Below is a small trained network, with its code and all its weights. Each question gives an input and a class and asks what happens when units are switched off, that is, made to give their printed mean instead of their output.

import numpy as np


def w(rows, s, z=0):
    codes = np.array(rows[::2]) - 128.0
    scale = np.full(codes.shape[1], s)
    scale[-1] = z or s
    return codes * scale


def norm(h):
    return h / np.sqrt((h * h).mean(-1, keepdims=True) + 1e-5)


def f(y):
    return y / 2 * (1 + np.tanh(0.7978845608 * (y + 0.044715 * y**3)))


def log_softmax(a):
    a = a - a.max(-1, keepdims=True)
    return a - np.log(np.exp(a).sum(-1, keepdims=True))


def net(x, mask):
    res = np.array(x, float).reshape(1, 8) / 4 @ E
    u = 0
    for l in range(3):
        y = f(norm(res) @ A[l][:, :-1].T + A[l][:, -1])
        res = res + np.where(mask[u : u + 4], y, B[l][:, -1]) @ B[l][:, :-1]
        u += 4
    return log_softmax(norm(res)[-1] @ U[:, :-1].T + U[:, -1])


A, B = {}, {}
E = w([
[124,126,124,135,124,132,123,124,131],'x0',
[94,93,109,44,61,126,136,53,70],'x1',
[142,127,151,136,121,106,119,119,124],'x2',
[133,128,134,130,126,127,126,126,126],'x3',
[36,150,196,115,154,109,200,62,210],'x4',
[125,114,117,138,132,125,90,104,145],'x5',
[172,33,82,229,175,123,247,56,91],'x6',
[194,1,230,65,151,248,147,176,176],'x7',
],0.0028)
A[0] = w([
[232,144,72,146,99,152,76,165,36,7],'L0N1',
[86,229,79,179,132,74,90,90,64,162],'L0N2',
[148,164,113,217,195,109,110,185,188,2],'L0N3',
[115,85,87,4,87,102,122,35,53,20],'L0N4',
],0.0045,0.0032)
B[0] = w([
[2,71,148,127,158,103,137,161,130,160],'L0N1',
[145,122,134,89,162,151,126,123,128,255],'L0N2',
[82,172,147,192,84,192,130,133,66,145],'L0N3',
[87,173,174,209,82,179,121,109,61,161],'L0N4',
],0.0091,0.0035)
A[1] = w([
[134,79,55,219,200,67,199,40,66,72],'L1N1',
[43,169,189,124,156,112,193,43,200,38],'L1N2',
[147,91,77,144,96,90,77,166,45,3],'L1N3',
[76,237,14,161,169,3,126,90,80,45],'L1N4',
],0.0045,0.003)
B[1] = w([
[134,150,46,134,41,82,162,148,238,253],'L1N1',
[36,54,92,146,178,87,55,254,20,154],'L1N2',
[9,97,159,150,184,97,61,236,134,113],'L1N3',
[215,63,245,57,203,223,78,122,116,212],'L1N4',
],0.0068,0.0032)
A[2] = w([
[54,49,99,152,169,102,86,218,104,63],'L2N1',
[158,213,168,255,192,144,125,198,138,3],'L2N2',
[112,229,135,62,83,98,29,166,161,59],'L2N3',
[130,149,144,109,148,94,105,133,97,30],'L2N4',
],0.0055,0.0036)
B[2] = w([
[41,120,108,104,189,52,125,150,93,254],'L2N1',
[58,184,192,145,46,179,113,38,43,191],'L2N2',
[162,103,24,243,80,64,250,113,191,249],'L2N3',
[151,2,86,193,66,162,252,153,219,83],'L2N4',
],0.0073,0.0019)
U = w([
[10,54,103,126,210,31,99,231,83,106],'0',
[209,153,34,196,37,63,210,113,222,139],'1',
[247,108,235,22,223,211,51,67,108,7],'2',
[52,219,200,217,22,200,118,48,24,150],'3',
],0.011,0.0022)

Each question gives the input, the list of numbers given to net, and the class t.
The units are the neurons (one row each of A and B). Each row of codes is followed by its name. A weight is (code - 128) times the scale printed after its matrix; where a second scale follows, it is the last column's (A, B and U).
mask holds one flag per neuron, layer by layer. A switched-off neuron (its flag False) gives its mean, the last column of its row in B, instead of its output. The means were averaged over made-up inputs and are rounded, as every weight is.
A unit's drop is (log p(t) with every unit on - log p(t) with that unit switched off) / (log p(t) with every unit on - log p(t) with every unit switched off).
The circuit of an input: a set's keep is (log p(t) with only the set's units on - log p(t) with every unit switched off) / (log p(t) with every unit on - log p(t) with every unit switched off). Starting from all 12 units, units are removed one at a time, each time the one whose removal leaves the highest keep (on an exact tie, the one counted first), for as long as the keep stays at least 0.8.
circuit, biggest first: the units of the circuit, biggest drop first
most important unit: the unit with the biggest drop
k most important neurons: the k neurons with the biggest drops, biggest first
k most important neurons of layer l: the k neurons of layer l with the biggest drops, biggest first
drop when u is switched off: that unit's drop, to one decimal
input [-3,3,-4,-1,5,-7,4,5], class 0: 2 most important neurons : [L1N2; L0N2]
input [2,1,3,-4,3,-7,-1,-1], class 0: most important unit : L1N2
input [1,-6,-2,-3,4,-6,-8,8], class 1: 2 most important neurons : [L1N4; L2N3]
input [5,-7,-5,2,0,2,6,-2], class 3: 2 most important neurons of layer 2 : [L2N2; L2N3]
input [7,-6,7,1,-2,-8,-6,2], class 1: 3 most important neurons : [L2N3; L0N4; L1N4]
input [0,2,4,-4,-1,8,-7,-7], class 1: 4 most important neurons : [L2N3; L0N2; L2N4; L0N1]
input [-4,-8,3,-3,-7,2,-3,5], class 3: circuit, biggest first : [L2N2; L1N4]
input [7,8,3,8,2,3,-5,6], class 3: 3 most important neurons : [L0N4; L1N4; L0N2]
input [5,-6,-3,8,2,-2,5,3], class 3: 2 most important neurons : [L0N3; L2N2]
input [-4,-6,1,-6,-5,-7,-7,1], class 1: 2 most important neurons : [L2N3; L1N2]
input [6,-6,6,-5,-5,0,-2,0], class 3: 3 most important neurons : [L0N3; L2N2; L1N2]
input [-6,-5,6,-5,-7,-2,2,-7], class 0: 2 most important neurons : [L0N1; L1N3]
input [2,0,0,-3,3,-2,-1,-4], class 2: 2 most important neurons : [L0N1; L1N1]
input [-4,1,8,0,7,-1,3,3], class 0: circuit, biggest first : [L1N2]
input [-2,7,8,7,-3,7,-7,7], class 1: circuit, biggest first : [L2N3; L1N4]
input [-4,2,-8,-4,7,8,-7,-8], class 2: 2 most important neurons of layer 1 : [L1N4; L1N1]
input [-1,6,-2,-3,3,5,-6,-8], class 2: 2 most important neurons of layer 1 : [L1N4; L1N1]
input [-8,4,3,-4,7,-8,0,-8], class 2: 2 most important neurons : [L1N4; L0N1]
input [4,-5,1,1,5,8,-7,-2], class 1: 2 most important neurons : [L2N3; L0N1]
input [-7,-8,8,8,-2,4,4,0], class 3: most important unit : L0N3
input [-8,-8,0,8,-6,4,-1,-2], class 3: 2 most important neurons : [L0N3; L2N2]
input [4,-6,-4,2,-7,8,2,-4], class 0: 2 most important neurons : [L0N1; L2N1]
input [1,5,1,-8,6,-4,-4,0], class 0: drop when L1N2 is switched off : 4.4
input [-7,-3,-4,-7,0,4,3,-8], class 2: drop when L1N4 is switched off : 0.8
input [1,-5,8,1,2,-4,-4,-7], class 2: drop when L1N4 is switched off : 1.3
input [0,2,-7,8,5,-5,3,-2], class 0: drop when L1N2 is switched off : 4.1
input [3,1,1,7,3,-3,-8,-3], class 1: circuit, biggest first : [L2N3]
